Below are the code and all the weights of a small trained network. Each question names an input and a class and asks about switching units off, where a switched-off unit gives its printed mean instead of its output.

import numpy as np


def w(rows, s, z=0):
    codes = np.array(rows[::2]) - 128.0
    scale = np.full(codes.shape[1], s)
    scale[-1] = z or s
    return codes * scale


def f(y):
    return np.maximum(y, 0)


def log_softmax(a):
    a = a - a.max(-1, keepdims=True)
    return a - np.log(np.exp(a).sum(-1, keepdims=True))


def net(x, mask):
    res = np.array(x, float).reshape(1, 6) / 4 @ E
    y = f(res @ A[0][:, :-1].T + A[0][:, -1])
    res = res + np.where(mask, y, B[0][:, -1]) @ B[0][:, :-1]
    return log_softmax(res[-1] @ U[:, :-1].T + U[:, -1])


A, B = {}, {}
E = w([
[98,86,145,162,122,235,42],'x0',
[75,163,230,219,158,45,99],'x1',
[24,208,62,86,52,96,76],'x2',
[125,125,124,134,120,130,135],'x3',
[49,90,235,67,72,155,174],'x4',
[197,96,149,135,2,77,83],'x5',
],0.0079)
A[0] = w([
[62,168,72,115,234,192,158,72],'n0',
[110,160,161,184,123,112,133,27],'n1',
[76,155,97,102,111,106,95,26],'n2',
[141,139,174,144,164,113,98,55],'n3',
[162,121,134,150,74,120,119,69],'n4',
[136,129,84,184,131,125,131,75],'n5',
[93,137,102,131,118,117,121,59],'n6',
[105,166,180,200,130,111,102,72],'n7',
[102,172,116,101,113,125,94,30],'n8',
[156,133,127,111,112,82,171,89],'n9',
[141,106,73,162,146,84,94,81],'n10',
[136,81,147,166,155,195,60,100],'n11',
[53,152,109,157,177,163,140,111],'n12',
[155,196,87,68,139,58,227,80],'n13',
[188,92,163,155,157,151,166,7],'n14',
[154,132,133,142,71,126,135,77],'n15',
[114,180,162,212,148,88,101,82],'n16',
[150,129,56,27,136,153,131,66],'n17',
[83,164,92,114,90,119,110,52],'n18',
[170,145,98,54,110,147,178,89],'n19',
[96,157,171,170,131,73,165,102],'n20',
[116,134,155,141,128,175,18,101],'n21',
[134,99,61,109,80,188,137,82],'n22',
[166,153,78,170,148,124,95,46],'n23',
[188,125,107,164,89,103,81,123],'n24',
[94,165,128,122,181,148,178,83],'n25',
[165,128,102,78,115,164,132,47],'n26',
[56,102,229,57,88,134,197,46],'n27',
[141,85,156,133,29,103,75,107],'n28',
[170,124,100,72,137,187,134,65],'n29',
[170,130,134,99,58,100,83,73],'n30',
[68,113,208,77,81,131,173,32],'n31',
[227,84,175,123,166,111,214,71],'n32',
[151,196,67,187,157,103,87,113],'n33',
[146,144,120,121,108,154,145,83],'n34',
[44,254,63,69,78,104,99,84],'n35',
[183,166,71,171,176,114,88,57],'n36',
[157,155,154,101,149,45,180,129],'n37',
[191,208,86,162,143,114,115,79],'n38',
[162,92,145,120,76,111,107,73],'n39',
[118,123,115,148,119,223,98,102],'n40',
[85,146,91,97,78,87,80,70],'n41',
[79,174,192,179,159,83,84,72],'n42',
],0.011,0.014)
B[0] = w([
[180,157,173,84,189,40,99,226],'n0',
[93,69,83,140,95,78,170,134],'n1',
[143,93,142,201,179,159,98,144],'n2',
[130,63,106,153,135,121,121,141],'n3',
[128,147,156,116,185,99,104,145],'n4',
[161,114,133,106,111,162,101,140],'n5',
[159,105,129,162,156,143,115,132],'n6',
[125,37,68,117,121,73,176,173],'n7',
[167,81,159,173,154,129,112,134],'n8',
[67,183,118,140,116,124,77,162],'n9',
[124,127,142,77,109,175,108,157],'n10',
[70,191,106,168,79,120,73,205],'n11',
[160,180,178,80,149,69,158,202],'n12',
[42,200,121,162,61,123,30,223],'n13',
[140,47,161,249,212,168,136,150],'n14',
[127,130,142,95,172,99,119,142],'n15',
[119,73,84,122,100,97,150,192],'n16',
[116,41,74,134,96,60,197,192],'n17',
[133,79,169,188,187,175,82,155],'n18',
[82,76,86,139,89,73,138,185],'n19',
[117,88,55,127,88,92,131,199],'n20',
[59,197,106,165,65,130,73,185],'n21',
[102,84,90,119,100,63,154,187],'n22',
[150,108,134,85,120,182,92,149],'n23',
[137,169,193,68,183,88,173,197],'n24',
[172,163,173,80,159,65,88,174],'n25',
[108,63,103,108,87,87,122,145],'n26',
[204,131,87,35,103,213,47,219],'n27',
[143,170,148,96,204,78,138,203],'n28',
[117,43,95,148,127,59,139,164],'n29',
[151,144,171,96,189,55,106,166],'n30',
[209,107,80,49,128,217,91,181],'n31',
[121,102,176,228,179,168,72,228],'n32',
[163,105,108,41,108,214,127,209],'n33',
[137,104,104,123,115,102,130,131],'n34',
[167,89,201,254,201,194,146,254],'n35',
[162,118,125,66,100,208,86,179],'n36',
[49,191,102,160,79,139,76,233],'n37',
[139,133,130,65,109,165,112,180],'n38',
[146,163,137,105,189,89,120,154],'n39',
[64,181,110,173,81,94,73,191],'n40',
[141,106,152,185,174,160,118,175],'n41',
[106,12,72,119,94,58,191,199],'n42',
],0.0078,0.0087)
U = w([
[109,35,61,105,104,87,165,102],'0',
[142,97,163,213,199,222,125,99],'1',
[166,145,95,2,110,246,111,104],'2',
[115,172,117,106,124,150,169,253],'3',
[149,192,164,50,197,63,129,95],'4',
[54,219,98,146,66,142,85,96],'5',
],0.0087,0.023)

Each question gives the input, the list of numbers given to net, and the class t.
The units are the neurons (one row each of A and B). Each row of codes is followed by its name. A weight is (code - 128) times the scale printed after its matrix; where a second scale follows, it is the last column's (A, B and U).
mask holds one flag per neuron, in row order. A switched-off neuron (its flag False) gives its mean, the last column of its row in B, instead of its output. The means were averaged over made-up inputs and are rounded, as every weight is.
A unit's drop is (log p(t) with every unit on - log p(t) with that unit switched off) / (log p(t) with every unit on - log p(t) with every unit switched off).
The circuit of an input: a set's keep is (log p(t) with only the set's units on - log p(t) with every unit switched off) / (log p(t) with every unit on - log p(t) with every unit switched off). Starting from the 12 units with the biggest drops (on a tie, the unit counted first), units are removed one at a time, each time the one whose removal leaves the highest keep (on an exact tie, the one counted first), for as long as the keep stays at least 0.8.
units of the circuit, in order: the units of the circuit, biggest drop first
most important unit: the unit with the biggest drop
top k neurons: the k neurons with the biggest drops, biggest first
drop when u is switched off: that unit's drop, to one decimal
input [-7,0,-8,-5,2,-5], class 1: units of the circuit, in order : [n32]
input [1,-3,-6,-6,-7,-5], class 2: units of the circuit, in order : [n36 n33]
input [6,3,0,-2,-3,8], class 4: units of the circuit, in order : [n28 n24]
input [-7,2,1,-3,3,-2], class 5: units of the circuit, in order : [n13 n37]
input [-7,1,7,0,-6,8], class 4: top 3 neurons : [n24 n30 n28]
input [8,-7,1,-4,7,-4], class 5: top 2 neurons : [n40 n11]
input [4,6,-5,7,-7,3], class 2: units of the circuit, in order : [n33 n36 n35]
input [3,4,6,6,5,5], class 1: units of the circuit, in order : [n35 n41]
input [1,-4,2,-4,-5,0], class 2: units of the circuit, in order : [n33 n36]
input [-3,-2,-8,-6,-6,8], class 1: top 2 neurons : [n32 n14]
input [-2,6,2,-3,0,7], class 4: top 4 neurons : [n28 n24 n30 n17]
input [8,-2,-7,6,-7,-3], class 5: top 3 neurons : [n11 n40 n35]
input [8,5,-2,6,-3,-3], class 5: top 2 neurons : [n11 n21]
input [2,-4,7,7,1,4], class 1: units of the circuit, in order : [n35]
input [-7,1,-2,2,2,-5], class 5: top 2 neurons : [n13 n37]
input [-5,4,-3,7,-7,-4], class 2: units of the circuit, in order : [n33 n36]
input [-2,2,5,-4,2,3], class 1: top 2 neurons : [n35 n41]
input [2,1,-4,4,7,8], class 4: top 4 neurons : [n28 n39 n30 n33]
input [-4,-1,-2,-1,1,5], class 4: units of the circuit, in order : [n28 n30 n24]
input [7,-8,7,0,7,6], class 0: most important unit : n22
input [-8,2,5,0,2,8], class 4: top 2 neurons : [n28 n30]
input [1,-6,4,4,1,6], class 0: top 2 neurons : [n22 n17]
input [7,0,2,-2,-2,7], class 4: units of the circuit, in order : [n28 n24]
input [5,2,1,-2,5,-8], class 4: top 2 neurons : [n0 n12]
input [-8,7,-2,3,7,0], class 5: top 2 neurons : [n37 n13]
input [-7,-8,1,8,7,1], class 0: top 2 neurons : [n17 n19]
input [-3,0,-6,3,-4,-4], class 1: top neuron : [n32]
input [0,4,0,4,0,-1], class 0: drop when n16 is switched off : 0.1
input [8,-6,-3,-6,1,-2], class 5: drop when n40 is switched off : 0.3
